Here is a tiny trained network, its code and every weight. The questions are about switching its units off for an input and a target symbol, where a switched-off unit gives its printed mean instead of its output.

import numpy as np


def w(rows, s, z=0):
    codes = np.array(rows[::2]) - 128.0
    scale = np.full(codes.shape[1], s)
    scale[-1] = z or s
    return codes * scale


def norm(h):
    return h / np.sqrt((h * h).mean(-1, keepdims=True) + 1e-5)


def softmax(a):
    e = np.exp(a - a.max(-1, keepdims=True))
    return e / e.sum(-1, keepdims=True)


def log_softmax(a):
    a = a - a.max(-1, keepdims=True)
    return a - np.log(np.exp(a).sum(-1, keepdims=True))


def net(x, mask):
    ids = ['ΣΩβεημξτ'.index(c) for c in x.split()]
    T = len(ids)
    res = E[ids] + P[:T]
    u = 0
    for l in range(2):
        r = norm(res)
        for j in range(3):
            rows = slice(2 * j, 2 * j + 2)
            q, k, v = (r @ M[l][rows].T for M in (Q, K, V))
            z = softmax(np.where(np.tri(T) > 0, q @ k.T / 2**0.5, -1e9)) @ v
            o = O[l][rows]
            res = res + np.where(mask[u + j], z, o[:, -1]) @ o[:, :-1]
        u += 3
    return log_softmax(norm(res)[-1] @ U[:, :-1].T + U[:, -1])


Q, K, V, O = {}, {}, {}, {}
E = w([
[200,202,161,78,33,118,178,60,95,136,209,154],'Σ',
[166,77,160,153,35,97,90,99,187,138,210,219],'Ω',
[88,190,183,107,135,189,171,80,151,131,236,135],'β',
[137,59,158,208,82,213,44,121,159,109,47,168],'ε',
[168,30,157,94,55,66,105,97,139,190,125,30],'η',
[102,150,160,98,106,186,129,56,153,172,196,218],'μ',
[137,90,126,76,101,177,24,79,173,118,250,107],'ξ',
[49,97,224,138,148,41,171,112,76,63,24,109],'τ',
],0.016)
P = w([
[155,155,224,152,136,139,60,5,123,186,89,110],'0',
[69,125,71,174,64,93,158,53,172,114,87,115],'1',
[103,138,172,68,181,182,95,122,185,153,95,170],'2',
[6,117,92,128,57,85,163,31,190,73,92,99],'3',
[128,100,153,119,153,179,190,126,166,178,142,136],'4',
[117,126,113,192,103,72,84,79,170,96,123,96],'5',
[94,133,151,72,142,152,102,135,97,174,134,136],'6',
[88,136,119,163,101,72,82,55,151,106,103,98],'7',
[102,115,140,108,131,146,136,146,80,161,161,131],'8',
[151,166,113,179,102,48,82,75,126,139,112,73],'9',
[90,101,146,125,118,156,132,172,64,159,162,125],'10',
[116,122,120,170,90,64,98,47,178,79,127,84],'11',
[97,107,130,139,119,127,124,176,7,173,167,117],'12',
[148,160,115,176,75,67,118,49,174,114,131,52],'13',
],0.015)
Q[0] = w([
[124,91,100,86,145,138,150,127,102,145,103,193],'L0H0',
[110,108,168,222,45,104,65,4,151,125,144,67],'L0H0',
[166,80,145,83,129,217,142,182,89,132,95,169],'L0H1',
[76,88,143,148,128,97,140,80,137,136,160,132],'L0H1',
[185,95,119,63,170,143,166,247,101,164,98,195],'L0H2',
[92,174,99,162,140,91,96,128,183,116,148,120],'L0H2',
],0.022)
K[0] = w([
[116,126,107,99,104,128,89,59,153,181,85,171],'L0H0',
[132,66,137,110,124,164,128,249,1,168,168,166],'L0H0',
[209,105,190,125,201,174,95,180,97,178,133,156],'L0H1',
[94,97,107,69,118,135,158,178,96,133,153,140],'L0H1',
[131,180,110,136,106,96,128,13,243,107,71,128],'L0H2',
[114,121,152,122,77,117,133,154,69,138,174,181],'L0H2',
],0.02)
V[0] = w([
[57,159,183,128,145,133,163,136,121,136,139,127],'L0H0',
[100,89,169,119,111,100,139,116,125,100,71,121],'L0H0',
[94,141,77,136,94,121,141,93,160,92,109,112],'L0H1',
[101,131,5,111,110,138,165,192,140,111,106,132],'L0H1',
[163,123,145,98,101,82,148,124,127,109,155,187],'L0H2',
[87,75,155,157,122,65,111,112,159,177,152,199],'L0H2',
],0.031)
O[0] = w([
[151,145,100,173,166,145,164,173,152,166,161,82,145],'L0H0',
[178,141,122,144,100,132,157,119,101,41,141,95,136],'L0H0',
[193,77,93,139,94,84,86,84,52,77,104,144,199],'L0H1',
[45,219,96,104,95,84,39,114,145,62,121,121,8],'L0H1',
[97,153,144,151,63,101,133,122,183,51,176,165,144],'L0H2',
[3,213,141,175,138,191,162,112,100,156,147,122,251],'L0H2',
],0.013,0.027)
Q[1] = w([
[65,119,106,169,89,52,130,127,118,214,95,176],'L1H0',
[173,100,171,157,72,139,157,43,6,117,108,117],'L1H0',
[151,188,89,74,126,250,58,65,186,118,206,171],'L1H1',
[121,192,183,94,140,116,183,117,175,63,67,132],'L1H1',
[99,107,204,126,116,141,116,92,131,75,115,110],'L1H2',
[114,142,40,66,168,91,117,103,161,151,52,191],'L1H2',
],0.023)
K[1] = w([
[55,179,138,31,128,143,130,150,121,111,148,130],'L1H0',
[67,97,121,115,83,170,156,245,64,189,123,110],'L1H0',
[146,76,132,136,47,228,97,39,147,201,188,153],'L1H1',
[179,134,164,198,78,154,210,127,135,137,110,142],'L1H1',
[87,95,174,123,93,166,158,126,112,140,126,104],'L1H2',
[189,158,124,150,163,88,97,6,192,90,80,177],'L1H2',
],0.024)
V[1] = w([
[208,172,233,156,89,148,174,126,201,177,52,169],'L1H0',
[118,102,161,40,97,122,188,17,135,175,253,54],'L1H0',
[110,164,91,114,149,98,175,113,125,127,133,170],'L1H1',
[118,129,194,69,232,192,133,151,182,142,115,136],'L1H1',
[108,136,204,142,187,144,163,149,63,43,104,251],'L1H2',
[179,211,93,149,146,172,174,140,153,178,163,103],'L1H2',
],0.021)
O[1] = w([
[227,36,179,145,131,29,131,73,138,195,162,109,251],'L1H0',
[120,113,125,61,248,178,196,145,179,88,132,142,248],'L1H0',
[119,130,130,119,154,156,75,145,122,93,94,123,118],'L1H1',
[211,35,138,146,138,59,152,49,106,127,143,104,13],'L1H1',
[93,224,34,106,111,106,56,211,148,128,130,112,181],'L1H2',
[125,67,202,123,91,157,87,160,166,173,116,88,233],'L1H2',
],0.012,0.027)
U = w([
[149,100,153,91,99,70,112,184,220,93,121,167,152],'Σ',
[69,148,174,166,80,125,156,24,133,98,147,116,189],'Ω',
[242,100,207,102,216,152,175,95,156,199,121,121,122],'β',
[157,114,128,104,88,152,59,126,40,191,70,113,119],'ε',
[139,92,201,66,133,231,128,104,110,1,83,148,49],'η',
[32,192,178,169,154,202,153,188,149,182,115,127,100],'μ',
[131,142,47,84,182,121,169,107,109,123,103,200,250],'ξ',
[190,167,65,182,111,189,178,131,159,63,126,69,197],'τ',
],0.0058,0.002)

Each question gives the input, a string of symbols that net reads in full, and the target symbol t.
The units are the heads (2 rows each of Q, K, V and O). Each row of codes is followed by its name. A weight is (code - 128) times the scale printed after its matrix; where a second scale follows, it is the last column's (O and U).
mask holds one flag per head, layer by layer. A switched-off head (its flag False) gives its mean, the last column of its rows in O, instead of its output. The means were averaged over made-up inputs and are rounded, as every weight is.
A unit's drop is (log p(t) with every unit on - log p(t) with that unit switched off) / (log p(t) with every unit on - log p(t) with every unit switched off).
The circuit of an input: a set's keep is (log p(t) with only the set's units on - log p(t) with every unit switched off) / (log p(t) with every unit on - log p(t) with every unit switched off). Starting from all 6 units, units are removed one at a time, each time the one whose removal leaves the highest keep (on an exact tie, the one counted first), for as long as the keep stays at least 0.8.
circuit, biggest first: the units of the circuit, biggest drop first
unit that matters most: the unit with the biggest drop
which heads matter: for each layer, one digit per head in row order, 1 if its drop is at least 0.15 and else 0, layers parted by /
drop of u: that unit's drop, to one decimal
input ε β Ω τ μ β Σ Ω τ η μ ξ, target μ: unit that matters most -> L0H1
input ξ μ τ ξ ε ε, target ε: circuit, biggest first -> (L0H2, L0H1)
input Σ ξ ξ ξ ε μ, target ε: circuit, biggest first -> (L0H1, L0H2)
input Ω μ β Ω ξ ξ, target ξ: which heads matter -> 110 / 001
input τ ξ τ η ξ ξ Σ Ω μ ξ, target μ: which heads matter -> 011 / 010
input ε Σ ξ β ξ μ, target ξ: circuit, biggest first -> (L0H0, L0H1, L1H2)
input μ η Σ ξ Ω ε, target Ω: circuit, biggest first -> (L0H2, L0H1)
input μ η Ω τ β Ω Ω Ω Ω, target μ: which heads matter -> 011 / 100
input ε ξ Ω ξ ξ β Ω ξ Ω ε ξ η, target ξ: circuit, biggest first -> (L0H0, L1H2, L0H1)
input Ω ε ξ Ω τ Σ μ η, target μ: circuit, biggest first -> (L0H1, L1H1)
input η Ω ξ τ Ω Ω, target Ω: circuit, biggest first -> (L0H2, L0H1)
input ξ Ω η Ω, target η: which heads matter -> 110 / 110
input μ Σ ε η μ μ η ε β ε Ω ξ τ Ω, target τ: which heads matter -> 100 / 000
input ξ ξ τ Ω, target τ: which heads matter -> 110 / 000
input Ω Ω Ω Σ, target Ω: unit that matters most -> L0H2
input Ω Ω β β, target β: which heads matter -> 101 / 001
input ξ τ Ω η η Σ ε μ η ε μ Σ Σ β, target Σ: which heads matter -> 111 / 000
input μ μ ε Σ ε τ, target ε: which heads matter -> 011 / 000
input ξ Ω ξ ξ β Ω ε Ω τ ε η Σ, target η: which heads matter -> 110 / 000
input η Ω τ β, target τ: which heads matter -> 110 / 000
input ξ η Ω Σ Ω β Σ ξ μ ε ε β τ β, target τ: which heads matter -> 100 / 000
input ξ ξ μ ξ Ω Ω Σ ξ, target Σ: which heads matter -> 011 / 000
input Ω η ε μ Ω ε ξ τ, target ξ: unit that matters most -> L0H0
input ε μ Σ τ β ξ τ ε Ω Σ ξ β, target ξ: which heads matter -> 111 / 001
input ξ Σ μ ξ μ μ ε μ Ω Ω Σ τ Σ η, target Σ: drop of L1H1 -> 0.1
input Ω Ω ε Ω ξ τ ξ β Ω η, target Ω: drop of L0H2 -> 1.0
input Σ Ω η Ω Σ β β Ω ξ ξ Σ μ, target Σ: circuit, biggest first -> (L0H2)
